Below are the code and all the weights of a small trained network. Each question names an input and a class and asks about switching units off, where a switched-off unit gives its printed mean instead of its output.

import numpy as np


def w(rows, s, z=0):
    codes = np.array(rows[::2]) - 128.0
    scale = np.full(codes.shape[1], s)
    scale[-1] = z or s
    return codes * scale


def norm(h):
    return h / np.sqrt((h * h).mean(-1, keepdims=True) + 1e-5)


def f(y):
    return y / 2 * (1 + np.tanh(0.7978845608 * (y + 0.044715 * y**3)))


def log_softmax(a):
    a = a - a.max(-1, keepdims=True)
    return a - np.log(np.exp(a).sum(-1, keepdims=True))


def net(x, mask):
    res = np.array(x, float).reshape(1, 4) / 4 @ E
    u = 0
    for l in range(4):
        y = f(norm(res) @ A[l][:, :-1].T + A[l][:, -1])
        res = res + np.where(mask[u : u + 8], y, B[l][:, -1]) @ B[l][:, :-1]
        u += 8
    return log_softmax(norm(res)[-1] @ U[:, :-1].T + U[:, -1])


A, B = {}, {}
E = w([
[131,129,124,126],'x0',
[96,97,80,176],'x1',
[1,182,148,78],'x2',
[117,3,143,80],'x3',
],0.0057)
A[0] = w([
[108,94,48,191,75],'0.n0',
[144,96,118,157,117],'0.n1',
[248,165,194,78,142],'0.n2',
[73,163,78,96,90],'0.n3',
[90,90,196,88,1],'0.n4',
[73,129,92,90,55],'0.n5',
[70,114,64,204,110],'0.n6',
[158,21,187,82,37],'0.n7',
],0.012,0.005)
B[0] = w([
[148,86,129,3,174],'0.n0',
[199,112,47,132,154],'0.n1',
[126,107,56,88,240],'0.n2',
[90,62,164,198,169],'0.n3',
[138,137,70,152,162],'0.n4',
[96,98,156,172,147],'0.n5',
[227,177,182,12,191],'0.n6',
[68,134,34,147,254],'0.n7',
],0.0069,0.0055)
A[1] = w([
[140,205,92,174,13],'1.n0',
[118,87,188,187,75],'1.n1',
[116,115,126,254,14],'1.n2',
[82,117,166,174,166],'1.n3',
[115,146,149,54,84],'1.n4',
[93,179,70,120,103],'1.n5',
[129,161,112,168,76],'1.n6',
[93,234,177,83,5],'1.n7',
],0.011,0.0024)
B[1] = w([
[110,102,230,114,166],'1.n0',
[125,253,149,45,125],'1.n1',
[204,170,146,62,125],'1.n2',
[139,226,76,73,192],'1.n3',
[126,68,150,82,175],'1.n4',
[231,112,177,60,236],'1.n5',
[193,59,186,111,123],'1.n6',
[131,35,108,159,254],'1.n7',
],0.0076,0.0029)
A[2] = w([
[107,135,86,79,96],'2.n0',
[43,107,217,128,122],'2.n1',
[30,190,169,149,119],'2.n2',
[215,161,200,139,177],'2.n3',
[70,115,149,64,97],'2.n4',
[141,254,78,113,145],'2.n5',
[12,138,102,170,76],'2.n6',
[112,74,131,157,3],'2.n7',
],0.0093,0.0048)
B[2] = w([
[175,174,102,158,212],'2.n0',
[138,141,2,88,209],'2.n1',
[60,173,43,90,208],'2.n2',
[43,43,185,184,253],'2.n3',
[172,182,103,90,202],'2.n4',
[121,161,199,116,202],'2.n5',
[129,137,62,171,188],'2.n6',
[114,137,139,138,85],'2.n7',
],0.0083,0.0027)
A[3] = w([
[166,169,181,164,25],'3.n0',
[100,114,44,189,111],'3.n1',
[226,90,87,215,39],'3.n2',
[132,67,80,200,254],'3.n3',
[171,137,167,9,217],'3.n4',
[116,172,157,217,47],'3.n5',
[80,122,65,81,254],'3.n6',
[76,155,123,177,77],'3.n7',
],0.012,0.003)
B[3] = w([
[161,93,87,195,119],'3.n0',
[144,111,222,141,202],'3.n1',
[68,203,75,72,190],'3.n2',
[114,171,172,133,230],'3.n3',
[245,125,127,104,211],'3.n4',
[77,83,119,172,118],'3.n5',
[151,111,166,186,255],'3.n6',
[94,75,155,170,123],'3.n7',
],0.011,0.0082)
U = w([
[58,203,9,65,167],'0',
[223,35,63,99,162],'1',
[68,54,170,200,191],'2',
[153,166,155,93,252],'3',
[174,152,135,72,2],'4',
],0.014,0.0084)

Each question gives the input, the list of numbers given to net, and the class t.
The units are the neurons (one row each of A and B). Each row of codes is followed by its name. A weight is (code - 128) times the scale printed after its matrix; where a second scale follows, it is the last column's (A, B and U).
mask holds one flag per neuron, layer by layer. A switched-off neuron (its flag False) gives its mean, the last column of its row in B, instead of its output. The means were averaged over made-up inputs and are rounded, as every weight is.
A unit's drop is (log p(t) with every unit on - log p(t) with that unit switched off) / (log p(t) with every unit on - log p(t) with every unit switched off).
The circuit of an input: a set's keep is (log p(t) with only the set's units on - log p(t) with every unit switched off) / (log p(t) with every unit on - log p(t) with every unit switched off). Starting from the 12 units with the biggest drops (on a tie, the unit counted first), units are removed one at a time, each time the one whose removal leaves the highest keep (on an exact tie, the one counted first), for as long as the keep stays at least 0.8.
circuit, biggest first: the units of the circuit, biggest drop first
most important unit: the unit with the biggest drop
top k neurons: the k neurons with the biggest drops, biggest first
k most important neurons of layer l: the k neurons of layer l with the biggest drops, biggest first
input [0,-8,7,-6], class 1: most important unit	1.n7
input [-8,7,-2,8], class 2: circuit, biggest first	1.n5, 3.n4
input [-4,-3,2,4], class 2: circuit, biggest first	0.n6, 3.n6
input [-5,2,-7,2], class 0: top 2 neurons	3.n2, 3.n4
input [-4,-2,-5,1], class 0: circuit, biggest first	3.n2, 0.n6
input [3,7,1,-7], class 1: top 3 neurons	0.n0, 1.n4, 0.n6
input [3,-8,-5,-5], class 1: top 2 neurons	0.n2, 1.n7
input [-5,6,3,-5], class 1: top 2 neurons	0.n6, 1.n4
input [-3,0,6,-7], class 2: 2 most important neurons of layer 0	0.n0, 0.n7
input [4,-5,4,-7], class 2: top 3 neurons	0.n0, 2.n3, 0.n6
input [2,0,-8,-8], class 0: top 2 neurons	3.n2, 0.n2
input [-4,8,7,0], class 1: top 2 neurons	0.n6, 1.n4
input [-1,-5,-2,-7], class 2: circuit, biggest first	2.n3, 1.n0
input [-1,6,-8,-6], class 0: circuit, biggest first	3.n2
input [2,-3,-5,-6], class 2: circuit, biggest first	1.n0, 2.n3
input [1,6,-7,7], class 0: top 4 neurons	3.n2, 2.n3, 3.n4, 0.n1
input [3,-6,-6,6], class 0: top 4 neurons	3.n2, 2.n3, 0.n0, 3.n4
input [2,-7,8,-5], class 0: 2 most important neurons of layer 1	1.n3, 1.n7
input [-1,1,1,5], class 2: top 2 neurons	3.n4, 3.n1
input [0,0,3,6], class 2: most important unit	3.n4
input [5,-5,-6,6], class 0: top 2 neurons	3.n2, 2.n3
input [4,-5,-6,2], class 0: 2 most important neurons of layer 0	0.n0, 0.n6
